Rows lie near named flat spaces through zero. A row that begins with a name and a colon came from that space; any other row is followed by the name of its block's space that it lies nearest.
z292_z197: [ -8  -6  25  28   5  12 -27  -3  -4  -7   7 -17  -5   1  12 -11   5 -18
  -2  27]
z274_z408: [-3  2  0  3 -4 -1 -2 -4 -2 -1  0 -3  0 -4  7  3 -4 -1  2  6]
z229_z361: [  5 -10  -8  -2  -5   0  -4   0  -1   7  -1 -10   5   0  -4   7  -7   7
   4   1]
z236_z736: [-3  4 -3  2  3  2  3 -1  2 -8 -1 -2 -3  0  3 -2  5 -2  0 -2]
[  0  -1   7  -8   8  -1   0  -3   5   3   6  -6   2   2   8  -2   5 -17
 -16   0] : z274_z408
z328_z381: [  2   3   3  -2  -2  -3   4   5  -2  -2   1  -6  -8  -3   4  -3   3 -10
   3   1]
[  6 -13   2   9  12   7  11  13   9   2 -22 -13 -15   4  -4  -3  -8  10
  -6  -4] : z229_z361
z236_z736: [ 10   4  -3  -4  -6 -11 -16  -5   9  19   3  -4  -7  -8 -13   7   4   3
 -12   4]
z431_z825: [ -8   4 -11 -10 -11   0  12   1   1  -5   7 -19   7   4  18  14  13 -14
  12   4]
z328_z381: [  1   5  -3   6   1  -4  14   6   7  -7  -5  -8  -7   5  -1  -1   3 -10
   3  -7]
z335_z190: [-6  1  1 -2  4  1 -3  6  0 13  0 -4  1 12  1  4 -6  3 10 -2]
[  7  -1 -13   5 -10 -14  -4  -2   0   7   1  -5 -11  -2  12  -6   7  -3
 -12  -7] : z236_z736
[  0 -21 -20  -4   5   2  -3   3   2   9  -3 -10   7   1  -4  17 -19   9
   2   5] : z229_z361
[  8   3  -2   0   0   0   0   6  -3   0  -4  11   0  12 -17  -3   5  12
  10  -4] : z274_z408
[ -9  -7  37  40   8  14 -38  -2  -4 -11   7 -21  -8   0  19 -16  10 -23
  -2  39] : z292_z197
z229_z361: [  7  -3  17   0  -1   1   0  15   1  -9  -9  13 -16  -1  -2  -3   6  -7
 -12   1]
[ -1 -17  -5   3 -18  -5   1  -2  -2  12   7   2   0   3  11  -4  -3  -8
 -12  -2] : z236_z736
[  4  -5   7   0  -2  -3  -5  -7   5  -5  -7   1   6  -3   1 -11  -4   2
  -6  -4] : z431_z825
[  4  -2   7   5   9  -5  -3  -1   8   6   5   3   6   8   3  10 -11   5
   5   4] : z335_z190
[  3   4 -16 -19  -3  -7  18   2   3   5  -3  11   3   0  -8   8  -5  11
   2 -18] : z292_z197
z158_z260: [ 17 -17  39   4  14  42  -6  12  11  -7 -30 -17   2 -11 -30  -5 -24  14
  -5   6]
[-10  16  -1   6   7   0  14 -12   6   2   1 -16  -5   3   3  -9   9   6
   8  -7] : z229_z361
[  0   6   4   9  14   0   1  -7  -2   9   0  12  -7   0 -12 -10   2   2
   0 -13] : z431_z825
[ -9   0  11   6  11  -5  10  -2 -10  15  -7  -8 -10  -6  -1   5   2  -4
   7 -15] : z328_z381
[ -6   0  10  -1   5   4  -5  -7   7   3  -1  -5   4  -5 -17  10   1  -9
   0   0] : z236_z736
[-15 -38  -1   3   4   3   1  19   9  18   6  12  -8 -10  -6 -11  18  14
   4  -1] : z274_z408
[  2  -2  -5  -1   0   3   1   5   1   0  -2   7  -3   7 -10  -2   1  10
   4  -6] : z274_z408
[ 12 -11  26   2   9  29  -5   7   8  -4 -19 -10   2  -8 -17  -2 -18  10
  -3   4] : z158_z260
z431_z825: [ -2 -14  13   3  -7   6 -11  -5   6   4 -11   2  -1   7   7  -1  -9   1
  -1   3]
[-16  -2   5   6  11   4  -9  -3  -4  16  -5  12   4   8  -5   7  -5  18
  -3 -11] : z328_z381
z335_z190: [ -4  -3   1   4   3   1  10  -4  -5   1  -1   2  -1 -10   2  -5   6  -2
  -5  -4]
[  0   3  -8 -10  -1  -3   9   0   1   3  -2   3   1  -1  -3   3  -2   6
   2  -9] : z292_z197
z274_z408: [  5  24  -3   2  -8   2  -2 -12  -5 -13  -5  -5   2  -1   5   8 -18  -1
   4   1]
[ 2 -2  3  1  2  4 -2  0  3 -1 -2  0 -1 -2 -3  0 -2  1 -1  0] : z158_z260
[ 3  1 -8 13  1 -4 14  0 12 -7 -4 -8  0  5 -7  2  3 -6  1 -7] : z328_z381
[-1 -1  3  4  1  1 -5 -1  0 -2  2 -1  0 -1  2 -4  1 -4 -2  4] : z292_z197
[  4   2 -11 -11  -3  -4  12   2   1   3  -3   6   1   1  -5   4  -3   5
   2 -12] : z292_z197
[-10  -8  -1   2  -7  11   0   2  -3 -13  10  10  -4   1  -9  -2  -4  -2
  -1   2] : z236_z736
[  6  10  -8   2  -4   8   2   3   1  -6  -6   4  -4  10 -14   0  -7  16
   9  -9] : z274_z408
z292_z197: [-1 -1  3  7  1  3 -5 -1  0 -3  1  0 -2  1  4 -3  2 -2 -1  5]

Each name stands for a flat space through zero: a line, a plane or more. A row that begins with a name and a colon came from that space; any other row is followed by the name of the space it lies nearest, among the names in its block.
z908_z296: [-17  12  -3  -7  13  -9   5 -13 -10  -2 -16   0   6 -19   6  -1   1   7
  11   4]
z502_z36: [  2  -4  -3 -13   3   0   0  -2  13  -1   3 -11  -5   0 -14   6  -6   3
  14  13]
z71_z132: [-5  5 -3  4  3  9 12  6 -2  9 -2 10  8 -6 -8 -5 -9  2 -9 -2]
z539_z363: [ 5  0  0  4  0  4  0 -2  2 -2 -5  3  3  1 -3  7 -6  4  1  0]
z633_z173: [  3   5  -4 -11 -12   1   4   6  -8  -3   4  -9 -12   2  -2   6   1  -8
   3 -10]
[ -2 -12  -2   4   2  -7  -6   1   5  -5  12  -5  -8  11 -14   4  -5  -1
   0   8] : z502_z36
z935_z439: [ -2  -1  -2  -7  -6 -11  -4   5 -11  -3   2 -11  -4 -14  -3   6   7   9
  15   2]
z633_z173: [-1 -2  2  4  6  0 -2 -2  4  2 -3  4  6 -1  2 -3 -2  2 -1  3]
z152_z479: [  4  -5  -4  -1  -7   7   7   9  -2  -6  -7   2  -6   2  -3   4   2 -10
  -4  -1]
[ 16 -17 -11  -1  16  -7  -1  -5   2   8  -1   1  11  -3  -6   4  -2   5
  -2   2] : z71_z132
z623_z985: [-4 -1  5  5  2 -5 -6  3  1  5 -3 -1  0 -1 -1 -4  0 -3  2 -8]
[ 2  1  6 -1  1  5  2 -2  4  5  3  8 -3  5 -6 -3 -5 -6 -1 -5] : z908_z296
[  8   6  -6 -16 -16   2   5   9 -14  -6   6 -13 -20   6  -2  10   1 -14
   9 -13] : z633_z173
[-24   9  24   2  11   7 -16 -22   3  11   6   1 -13  14   0 -16  -3 -10
  15  -8] : z935_z439
[  9  -6   9   1  -6   8   0   2   9   7   7   8  -6  11  -8  -2  -7 -11
  -5 -10] : z908_z296
z502_z36: [ -3   0  -3   2  -5   5  -3 -13  10   6  -5  -4   6 -12  -7  -3   9   5
   8   4]
[ 14  -1  -2  10  -5  12  -4  -8   2  -5 -11   8   4   3 -10  15 -15  11
   2   3] : z539_z363
[  2 -11  -8   2   4  -4   5  -2  -2  11  -5   1  10  -3  -6   0  -5  -8
  -5   3] : z71_z132
[ 13   6  -6  13 -12   8   7 -12  -7   2   0   1   7  -4  -9  -4   2   6
   5  -8] : z502_z36
z935_z439: [ 17 -15  -8   1 -36   0  30  21  15  -8  33  -7   4   8 -19 -14 -19   1
  22   4]
[-5  2 10  2 -2  5 -3 -7  6  6  8  2 -5  8 -4 -8 -5 -4 10 -6] : z935_z439
[ -8   4   6  -1   2  -2  -5  -3  -2  -1   7  -4  -5   2  -1 -11  -2  -5
  10   3] : z935_z439
[ 14  -4 -15   2  -6   3  17  12   5  -6  -2   4  11   3  -1   1  -3  -2
 -15   5] : z935_z439
z695_z564: [  4 -11  -9 -13  12 -21   5  -9  13   0 -12  -1  -9  15  -5  -7   7  -3
  -8  -7]
z152_z479: [  0  -6  -7   7  -2   8  -3   2   1  -7  -9   1   3  -7   1 -10   2   1
   7   3]
[ 5 -1 -6  0 -1 -1  3  4 -1 -1 -6  0  4 -4  0  5  3  1 -9  2] : z935_z439
[ 2  4  7 -1  6 -6  4 -8 -4  7 10 -2 -1 11 -3  2 -2 -6 -3 -4] : z152_z479
[  7  -7  -7   1  -8  16   9  12  -6 -12 -14   1 -10   6  -2  -4   2 -13
  -5  -3] : z152_z479
[ 20  -3  -4 -15   9   2  -2  -8   0 -12   3  -1  -9  -6  -6   8   5  23
  11   4] : z71_z132
[-10  -1   0  -4   4  -4   3   3   7  -3   0   0   1  -1  -1   4   3   0
  -1   6] : z502_z36
[ -3   6  -1   8   8  12   7  12   3   5   2   7   7  -5   3  -6  -8   5
 -11  -8] : z71_z132
z539_z363: [ 7  0 -1  5 -2  5 -3 -5  2 -3 -6  5  2  1 -6  7 -8  6  1  1]
[  7  -6  -2  -8   0 -11   0  -5   3   7 -10   2  -1   2  -6   0  10   0
  -2   2] : z71_z132
z908_z296: [ 3  0  8 -2  2  6  4 -1  5  7  3 11 -4  4 -7 -3 -7 -9 -2 -8]
[ 11  -7  -7   6 -10   1  -6   9   0  -3   6 -10   0   9   5   5   6   2
  -4   3] : z908_z296
[-6  0  0  0  0 -3  0  0 -1  4  1  2 -1 -2 -5  3  0 -2 -2 -3] : z623_z985

Rows lie near named flat spaces through zero. A row that begins with a name and a colon came from that space; any other row is followed by the name of its block's space that it lies nearest.
z656_z69: [10 -5 -3 -5  5  1 -6  1  3 -2  3  6 -2 -2 -2 -7  2 17  8  5]
z279_z189: [ 1 -6  1  0 -4  3  5  7  7  1 -2 -1 -1 -2  1 -8 -5  5 -3  1]
[-22   4 -10   5 -20 -21  -2  -6  -9 -22  10 -20  22  13   8   9 -12 -13
  -5   9] : z656_z69
z888_z210: [  6 -10 -14  -4  -1  15  -4   4   8  15   0  -5   0  -1   2  -4  -4   7
  -8  -8]
z947_z18: [ -1  -5   6   6   4   4   0   2  -9 -10   7   3   0   3  -9   5   7   0
  -4   9]
[-11  -5   5  -4   9  -4  28   0   2  -8  10  -1 -35   9 -13  -5  -6  -6
  -9  -4] : z279_z189
z938_z312: [  8   3  -2   5  -4  -6 -11 -13  -5   5  -7   2  -3  17  -8   5   2   2
  10   5]
[-11   9   4  -9   8  13  10   9  12   1  -2   7 -24   8   1 -16  -7  -2
  -3  -1] : z279_z189
z507_z513: [ 11 -23   0 -15  -7   1  -1  -2  10   0   0   7  -3  -4   4  -1   1  -7
  -5   3]
z247_z430: [-6 -4 17 -2 11 -6 -3  8  0  2  1  5 -6  2  0 -1 -5  6  6  1]
z888_z210: [  1   2  -6  -3   3   4  -6  -4   5   0  -5  -6   3   2   1 -11  -3  -3
   2  -2]
[ -4  14  19  -1  -1 -14  -3  -2   2 -18 -12   7  -3  11  -8  -1  -1 -10
  16   2] : z888_z210
[ -4   8  11   2   3 -14   3   0  -2  -4   2   2   1  -1   1   9  -5  -6
   1   6] : z888_z210
[  3  -4   3   0 -10 -25  14  12  -6  -9   8   4  -5 -11   6  15  -7   4
  -9   0] : z888_z210
[ -3   1   3  -8   7   8   5   9  13  -2   8   2   3 -17   6  -5  -8   1
  -3   1] : z938_z312
[-3  6  5 -2  1 -4 -9 -3  1 -6 -3  4 -4  5 -3 -2 -1 -9  2  1] : z888_z210
[-11   9  -1  19 -10 -15  -6   7  -6   5  -8   8   9   3  10   4   2   8
   1   8] : z507_z513
z247_z430: [ -5  -5  -1   0  -5  -1  11  -3  -3   0   3   8 -10  -7  -2  -4  -1   2
  -4  -2]
[ -3   0 -17  24   7 -31 -16  -9   3  -7  12  -2  -6   9  -9  12   3  -6
   7 -10] : z507_z513
[ -6  -2  15  -3   7 -12   5   7  -1  -3  -1  -3   0  -4   4   3 -10   3
   3   4] : z247_z430
[ 1  3  3  2  5  4  7  1  0  1  5 -2 -9  5  2 -3  2 -9 -6  3] : z279_z189
z656_z69: [  5   7  -2   6  -5   5   8  -5  -6   2  -4   7 -12  -4   7  -4   3 -15
 -14   3]
[-15   0  -2  -4  19  -4   2  16   8  11  -8  -4   4  -2   4  13  10   5
  12 -12] : z656_z69
z938_z312: [  0  -2  -1 -10  -1   5   5   8  -1 -11   3   4   6  -9   4  -8  -1   6
  -7  -5]
z279_z189: [ -4   5   2  -4 -14   1   4  11   7 -10   4  10   8  -1  -5  -5   0 -14
 -12  10]
[11  3  0 -2 -2 10 -3 -6  3 -5  6  9  0 13 -5  1  9  0 -5  0] : z947_z18
[ -2   4 -26  -1 -10  21   6 -23  -6   3   6   8   5   1   2  -3  18 -11
 -13  -3] : z247_z430
[-7  2 10  6  0  1 -2  5 -9 -3 -5  6 -6 -5  1 -8 13 12  9  6] : z947_z18
[  6   7   0   1  -3  -2 -11  -1   2   2  -6   2  -9 -11   7 -11  -7   2
   4  -8] : z947_z18
[  3  -2  -7  -5  -4  -7  10 -10  12   3  13  -8  16  24 -16  22  -5 -11
  -9   6] : z947_z18
[ -4 -20  -8   9  -4 -11  16  11  -9   9  17  -2  -3 -15   8  20  -5  20
 -17   4] : z888_z210
